Here is a tiny trained network, its code and every weight. The questions are about switching its units off for an input and a class, where a switched-off unit gives its printed mean instead of its output.

import numpy as np


def w(rows, s, z=0):
    codes = np.array(rows[::2]) - 128.0
    scale = np.full(codes.shape[1], s)
    scale[-1] = z or s
    return codes * scale


def norm(h):
    return h / np.sqrt((h * h).mean(-1, keepdims=True) + 1e-5)


def f(y):
    return np.maximum(y, 0)


def log_softmax(a):
    a = a - a.max(-1, keepdims=True)
    return a - np.log(np.exp(a).sum(-1, keepdims=True))


def net(x, mask):
    res = np.array(x, float).reshape(1, 6) / 4 @ E
    u = 0
    for l in range(2):
        y = f(norm(res) @ A[l][:, :-1].T + A[l][:, -1])
        res = res + np.where(mask[u : u + 7], y, B[l][:, -1]) @ B[l][:, :-1]
        u += 7
    return log_softmax(norm(res)[-1] @ U[:, :-1].T + U[:, -1])


A, B = {}, {}
E = w([
[201,108,110,203,165,132,170,5,201,170],'x0',
[144,130,207,127,108,129,129,62,183,64],'x1',
[94,54,167,91,90,115,148,178,221,139],'x2',
[115,217,143,148,167,33,121,174,88,114],'x3',
[50,114,178,215,194,176,172,120,140,119],'x4',
[2,142,104,63,157,167,177,110,151,178],'x5',
],0.0083)
A[0] = w([
[81,190,134,191,193,140,77,133,92,140,46],'L0N1',
[34,80,132,141,89,153,168,174,112,236,34],'L0N2',
[176,133,226,62,95,183,83,177,179,96,86],'L0N3',
[150,128,57,56,90,113,138,47,83,111,1],'L0N4',
[165,243,154,168,132,114,108,125,100,117,186],'L0N5',
[137,72,128,158,199,163,231,1,123,171,199],'L0N6',
[212,164,177,141,116,160,162,152,159,150,203],'L0N7',
],0.007,0.0041)
B[0] = w([
[92,210,123,157,179,101,74,76,83,139,177],'L0N1',
[146,96,188,105,191,153,111,253,164,83,199],'L0N2',
[85,120,206,153,47,115,88,88,32,52,186],'L0N3',
[170,105,80,93,96,222,155,94,46,184,157],'L0N4',
[103,23,84,149,105,119,194,122,80,125,215],'L0N5',
[81,221,197,174,60,120,156,122,166,191,254],'L0N6',
[48,65,10,163,153,118,51,89,164,159,184],'L0N7',
],0.007,0.0071)
A[1] = w([
[85,122,144,124,143,125,135,169,155,117,172],'L1N1',
[103,163,109,178,216,104,146,145,61,146,51],'L1N2',
[175,159,89,45,119,169,150,115,121,165,54],'L1N3',
[121,143,140,109,141,161,113,143,100,185,112],'L1N4',
[167,119,160,154,138,155,156,47,251,142,4],'L1N5',
[98,107,130,94,173,179,122,190,161,131,11],'L1N6',
[208,75,93,148,137,107,86,157,147,137,46],'L1N7',
],0.012,0.0041)
B[1] = w([
[83,165,136,96,127,112,169,132,168,162,226],'L1N1',
[210,179,144,57,192,113,130,117,158,34,254],'L1N2',
[114,144,114,90,91,212,180,93,39,174,179],'L1N3',
[193,143,102,137,91,221,172,142,191,122,188],'L1N4',
[94,39,116,211,193,93,168,58,122,154,233],'L1N5',
[155,45,138,47,159,207,180,254,198,151,205],'L1N6',
[176,162,74,155,137,104,45,172,164,205,182],'L1N7',
],0.011,0.0068)
U = w([
[94,105,158,56,143,185,185,251,179,146,206],'0',
[141,64,172,147,55,147,51,132,60,41,80],'1',
[118,207,168,117,162,193,164,103,181,136,22],'2',
[170,137,85,67,64,233,175,119,51,185,110],'3',
[197,115,74,156,74,78,41,161,126,203,112],'4',
[198,190,115,104,196,68,147,139,63,24,58],'5',
[22,144,190,84,43,57,125,157,106,100,77],'6',
[105,67,140,198,147,118,182,30,162,172,252],'7',
],0.016,0.0025)

Each question gives the input, the list of numbers given to net, and the class t.
The units are the neurons (one row each of A and B). Each row of codes is followed by its name. A weight is (code - 128) times the scale printed after its matrix; where a second scale follows, it is the last column's (A, B and U).
mask holds one flag per neuron, layer by layer. A switched-off neuron (its flag False) gives its mean, the last column of its row in B, instead of its output. The means were averaged over made-up inputs and are rounded, as every weight is.
A unit's drop is (log p(t) with every unit on - log p(t) with that unit switched off) / (log p(t) with every unit on - log p(t) with every unit switched off).
The circuit of an input: a set's keep is (log p(t) with only the set's units on - log p(t) with every unit switched off) / (log p(t) with every unit on - log p(t) with every unit switched off). Starting from the 12 units with the biggest drops (on a tie, the unit counted first), units are removed one at a time, each time the one whose removal leaves the highest keep (on an exact tie, the one counted first), for as long as the keep stays at least 0.8.
circuit, biggest first: the units of the circuit, biggest drop first
top k neurons: the k neurons with the biggest drops, biggest first
top k neurons in layer l: the k neurons of layer l with the biggest drops, biggest first
drop when u is switched off: that unit's drop, to one decimal
input [-2,7,4,-1,0,0], class 6: circuit, biggest first => L0N3
input [7,-5,0,5,1,4], class 2: circuit, biggest first => L0N6; L1N2
input [0,2,4,-4,-7,8], class 3: top 2 neurons => L1N3; L0N4
input [-7,-1,-3,6,-5,5], class 5: top 2 neurons in layer 1 => L1N2; L1N6
input [-2,-4,5,-3,6,-8], class 4: circuit, biggest first => L1N7; L0N6
input [-3,8,8,7,-1,5], class 6: top 2 neurons in layer 0 => L0N3; L0N2
input [5,2,1,8,-8,4], class 3: circuit, biggest first => L1N3; L0N4
input [-7,-3,-7,-8,7,-4], class 5: circuit, biggest first => L1N2; L0N1
input [-2,4,-4,3,-8,-6], class 4: top 2 neurons => L1N7; L1N2
input [4,7,3,4,-8,-3], class 4: top 2 neurons => L1N7; L0N6
input [-7,-1,1,-3,-3,-6], class 1: top 2 neurons in layer 0 => L0N3; L0N6
input [-4,4,-5,3,-5,-8], class 4: top 2 neurons => L1N7; L1N2
input [-7,-1,-8,-4,6,-2], class 5: drop when L1N2 is switched off => 0.1
input [8,8,-5,4,-7,-3], class 7: circuit, biggest first => L1N5
input [6,-1,-8,2,-7,-8], class 4: drop when L1N7 is switched off => 0.2
input [-8,5,6,2,-2,0], class 6: drop when L0N3 is switched off => 0.5
